Below is a small trained network, with its code and all its weights. Each question gives an input and a class and asks what happens when units are switched off, that is, made to give their printed mean instead of their output.

import numpy as np


def w(rows, s, z=0):
    codes = np.array(rows[::2]) - 128.0
    scale = np.full(codes.shape[1], s)
    scale[-1] = z or s
    return codes * scale


def f(y):
    return y / 2 * (1 + np.tanh(0.7978845608 * (y + 0.044715 * y**3)))


def log_softmax(a):
    a = a - a.max(-1, keepdims=True)
    return a - np.log(np.exp(a).sum(-1, keepdims=True))


def net(x, mask):
    res = np.array(x, float).reshape(1, 6) / 4 @ E
    y = f(res @ A[0][:, :-1].T + A[0][:, -1])
    res = res + np.where(mask, y, B[0][:, -1]) @ B[0][:, :-1]
    return log_softmax(res[-1] @ U[:, :-1].T + U[:, -1])


A, B = {}, {}
E = w([
[129,131,125,122,134,127],'x0',
[17,200,53,81,124,207],'x1',
[127,134,132,137,125,123],'x2',
[92,64,142,27,1,75],'x3',
[212,147,26,174,40,183],'x4',
[120,122,123,134,129,129],'x5',
],0.006)
A[0] = w([
[43,197,98,91,116,176,92],'N0',
[44,221,82,96,117,146,132],'N1',
[201,62,191,158,106,39,114],'N2',
[40,168,81,107,123,175,56],'N3',
[25,116,197,69,203,83,29],'N4',
[189,170,120,247,222,162,124],'N5',
[211,94,191,173,134,57,63],'N6',
[118,42,140,64,2,80,127],'N7',
[196,126,146,176,163,85,3],'N8',
[186,96,143,147,136,90,26],'N9',
[206,135,27,157,21,213,87],'N10',
],0.0066,0.004)
B[0] = w([
[200,85,110,117,176,152,181],'N0',
[183,90,136,113,146,163,197],'N1',
[162,119,93,96,152,176,227],'N2',
[192,73,90,112,196,150,162],'N3',
[177,125,169,195,210,51,192],'N4',
[50,183,91,63,198,135,249],'N5',
[164,83,86,85,162,182,193],'N6',
[68,216,87,66,255,127,253],'N7',
[153,104,65,84,176,121,139],'N8',
[150,102,94,88,194,127,131],'N9',
[167,132,193,185,236,38,225],'N10',
],0.0093,0.0048)
U = w([
[120,134,130,122,121,136,249],'0',
[64,218,81,72,170,135,11],'1',
[188,16,97,106,141,189,58],'2',
[166,121,174,200,158,16,61],'3',
[113,141,131,133,111,142,220],'4',
[116,134,138,129,106,145,213],'5',
[74,93,137,160,17,142,82],'6',
[110,75,135,168,2,130,40],'7',
],0.011)

Each question gives the input, the list of numbers given to net, and the class t.
The units are the neurons (one row each of A and B). Each row of codes is followed by its name. A weight is (code - 128) times the scale printed after its matrix; where a second scale follows, it is the last column's (A, B and U).
mask holds one flag per neuron, in row order. A switched-off neuron (its flag False) gives its mean, the last column of its row in B, instead of its output. The means were averaged over made-up inputs and are rounded, as every weight is.
A unit's drop is (log p(t) with every unit on - log p(t) with that unit switched off) / (log p(t) with every unit on - log p(t) with every unit switched off).
The circuit of an input: a set's keep is (log p(t) with only the set's units on - log p(t) with every unit switched off) / (log p(t) with every unit on - log p(t) with every unit switched off). Starting from all 11 units, units are removed one at a time, each time the one whose removal leaves the highest keep (on an exact tie, the one counted first), for as long as the keep stays at least 0.8.
circuit, biggest first: the units of the circuit, biggest drop first
most important unit: the unit with the biggest drop
top k neurons: the k neurons with the biggest drops, biggest first
drop of u: that unit's drop, to one decimal
input [3,4,-6,2,6,0], class 3: circuit, biggest first -> (N10)
input [8,-8,6,-6,-4,0], class 2: top 4 neurons -> (N6 N7 N2 N8)
input [6,-1,7,6,-8,-2], class 3: top 2 neurons -> (N4 N5)
input [-5,3,-3,-5,-6,0], class 3: top 2 neurons -> (N4 N7)
input [2,-8,-4,5,-3,5], class 2: top 2 neurons -> (N6 N2)
input [5,-8,1,-4,6,5], class 2: top 3 neurons -> (N6 N7 N2)
input [3,-6,-6,-5,-3,2], class 2: top 2 neurons -> (N7 N6)
input [2,-8,2,3,-6,-7], class 2: top 2 neurons -> (N6 N2)
input [3,5,4,4,-6,-1], class 3: top 2 neurons -> (N4 N5)
input [-1,2,-6,-5,-8,3], class 3: top 2 neurons -> (N4 N7)
input [2,0,-5,8,2,2], class 1: drop of N7 -> 1.4
input [-3,8,6,7,-2,6], class 2: drop of N7 -> -0.2
input [-6,4,-5,8,-1,0], class 1: drop of N7 -> 2.4
input [-7,-5,-1,-8,8,5], class 1: drop of N5 -> 1.9
input [0,-7,-3,-7,2,2], class 1: most important unit -> N5
